Below is a small trained network, with its code and all its weights. Each question gives an input and a class and asks what happens when units are switched off, that is, made to give their printed mean instead of their output.

import numpy as np


def w(rows, s, z=0):
    codes = np.array(rows[::2]) - 128.0
    scale = np.full(codes.shape[1], s)
    scale[-1] = z or s
    return codes * scale


def norm(h):
    return h / np.sqrt((h * h).mean(-1, keepdims=True) + 1e-5)


def f(y):
    return y / 2 * (1 + np.tanh(0.7978845608 * (y + 0.044715 * y**3)))


def log_softmax(a):
    a = a - a.max(-1, keepdims=True)
    return a - np.log(np.exp(a).sum(-1, keepdims=True))


def net(x, mask):
    res = np.array(x, float).reshape(1, 3) / 4 @ E
    u = 0
    for l in range(2):
        y = f(norm(res) @ A[l][:, :-1].T + A[l][:, -1])
        res = res + np.where(mask[u : u + 7], y, B[l][:, -1]) @ B[l][:, :-1]
        u += 7
    return log_softmax(norm(res)[-1] @ U[:, :-1].T + U[:, -1])


A, B = {}, {}
E = w([
[132,26,96],'x0',
[219,239,76],'x1',
[194,113,253],'x2',
],0.0055)
A[0] = w([
[83,104,157,254],'L0N1',
[74,184,124,75],'L0N2',
[123,90,54,90],'L0N3',
[58,128,72,96],'L0N4',
[115,8,98,182],'L0N5',
[148,120,156,19],'L0N6',
[185,95,194,133],'L0N7',
],0.016,0.0067)
B[0] = w([
[54,132,247,231],'L0N1',
[173,93,158,150],'L0N2',
[66,172,112,176],'L0N3',
[63,144,157,194],'L0N4',
[58,122,187,255],'L0N5',
[108,104,143,115],'L0N6',
[73,57,145,191],'L0N7',
],0.014,0.008)
A[1] = w([
[63,195,216,211],'L1N1',
[148,66,194,230],'L1N2',
[166,106,122,55],'L1N3',
[49,83,130,62],'L1N4',
[196,9,115,82],'L1N5',
[226,165,123,20],'L1N6',
[178,161,122,2],'L1N7',
],0.012,0.0047)
B[1] = w([
[58,101,166,252],'L1N1',
[114,71,86,191],'L1N2',
[248,116,65,119],'L1N3',
[153,118,193,167],'L1N4',
[157,45,66,133],'L1N5',
[240,117,143,139],'L1N6',
[180,82,162,125],'L1N7',
],0.012,0.013)
U = w([
[127,188,79,51],'0',
[165,138,106,2],'1',
[253,177,106,161],'2',
[197,79,74,49],'3',
[74,89,183,252],'4',
],0.019,0.0086)

Each question gives the input, the list of numbers given to net, and the class t.
The units are the neurons (one row each of A and B). Each row of codes is followed by its name. A weight is (code - 128) times the scale printed after its matrix; where a second scale follows, it is the last column's (A, B and U).
mask holds one flag per neuron, layer by layer. A switched-off neuron (its flag False) gives its mean, the last column of its row in B, instead of its output. The means were averaged over made-up inputs and are rounded, as every weight is.
A unit's drop is (log p(t) with every unit on - log p(t) with that unit switched off) / (log p(t) with every unit on - log p(t) with every unit switched off).
The circuit of an input: a set's keep is (log p(t) with only the set's units on - log p(t) with every unit switched off) / (log p(t) with every unit on - log p(t) with every unit switched off). Starting from the 12 units with the biggest drops (on a tie, the unit counted first), units are removed one at a time, each time the one whose removal leaves the highest keep (on an exact tie, the one counted first), for as long as the keep stays at least 0.8.
circuit, biggest first: the units of the circuit, biggest drop first
k most important neurons: the k neurons with the biggest drops, biggest first
k most important neurons of layer l: the k neurons of layer l with the biggest drops, biggest first
drop when u is switched off: that unit's drop, to one decimal
input [1,7,-7], class 0: circuit, biggest first => [L0N1; L0N5; L1N1]
input [-2,8,6], class 2: 3 most important neurons of layer 0 => [L0N5; L0N1; L0N4]
input [6,8,2], class 2: circuit, biggest first => [L0N1; L0N5; L1N1]
input [3,4,1], class 2: circuit, biggest first => [L0N1; L0N5; L1N1; L1N2]
input [-6,2,1], class 2: 4 most important neurons => [L0N5; L0N1; L0N4; L0N7]
input [3,4,-2], class 0: circuit, biggest first => [L0N1; L0N5; L1N1; L0N7]
input [-2,6,-7], class 0: 3 most important neurons => [L0N1; L0N5; L1N1]
input [2,5,-3], class 0: 3 most important neurons of layer 0 => [L0N1; L0N5; L0N3]
input [0,7,8], class 3: 4 most important neurons of layer 0 => [L0N1; L0N5; L0N4; L0N3]
input [3,8,6], class 3: 3 most important neurons => [L0N1; L0N5; L0N7]
input [-3,4,3], class 2: most important neuron of layer 1 => [L1N6]
input [-8,8,4], class 2: 3 most important neurons => [L0N1; L0N5; L0N4]
input [-1,7,-5], class 2: 2 most important neurons => [L0N1; L0N5]
input [7,7,-2], class 0: most important neuron of layer 0 => [L0N1]
input [-4,5,-3], class 2: drop when L0N5 is switched off => 0.8
input [-6,7,-1], class 2: drop when L0N1 is switched off => 0.5
input [-3,2,-1], class 2: drop when L0N1 is switched off => 1.0
input [-3,5,3], class 2: drop when L0N3 is switched off => 0.1
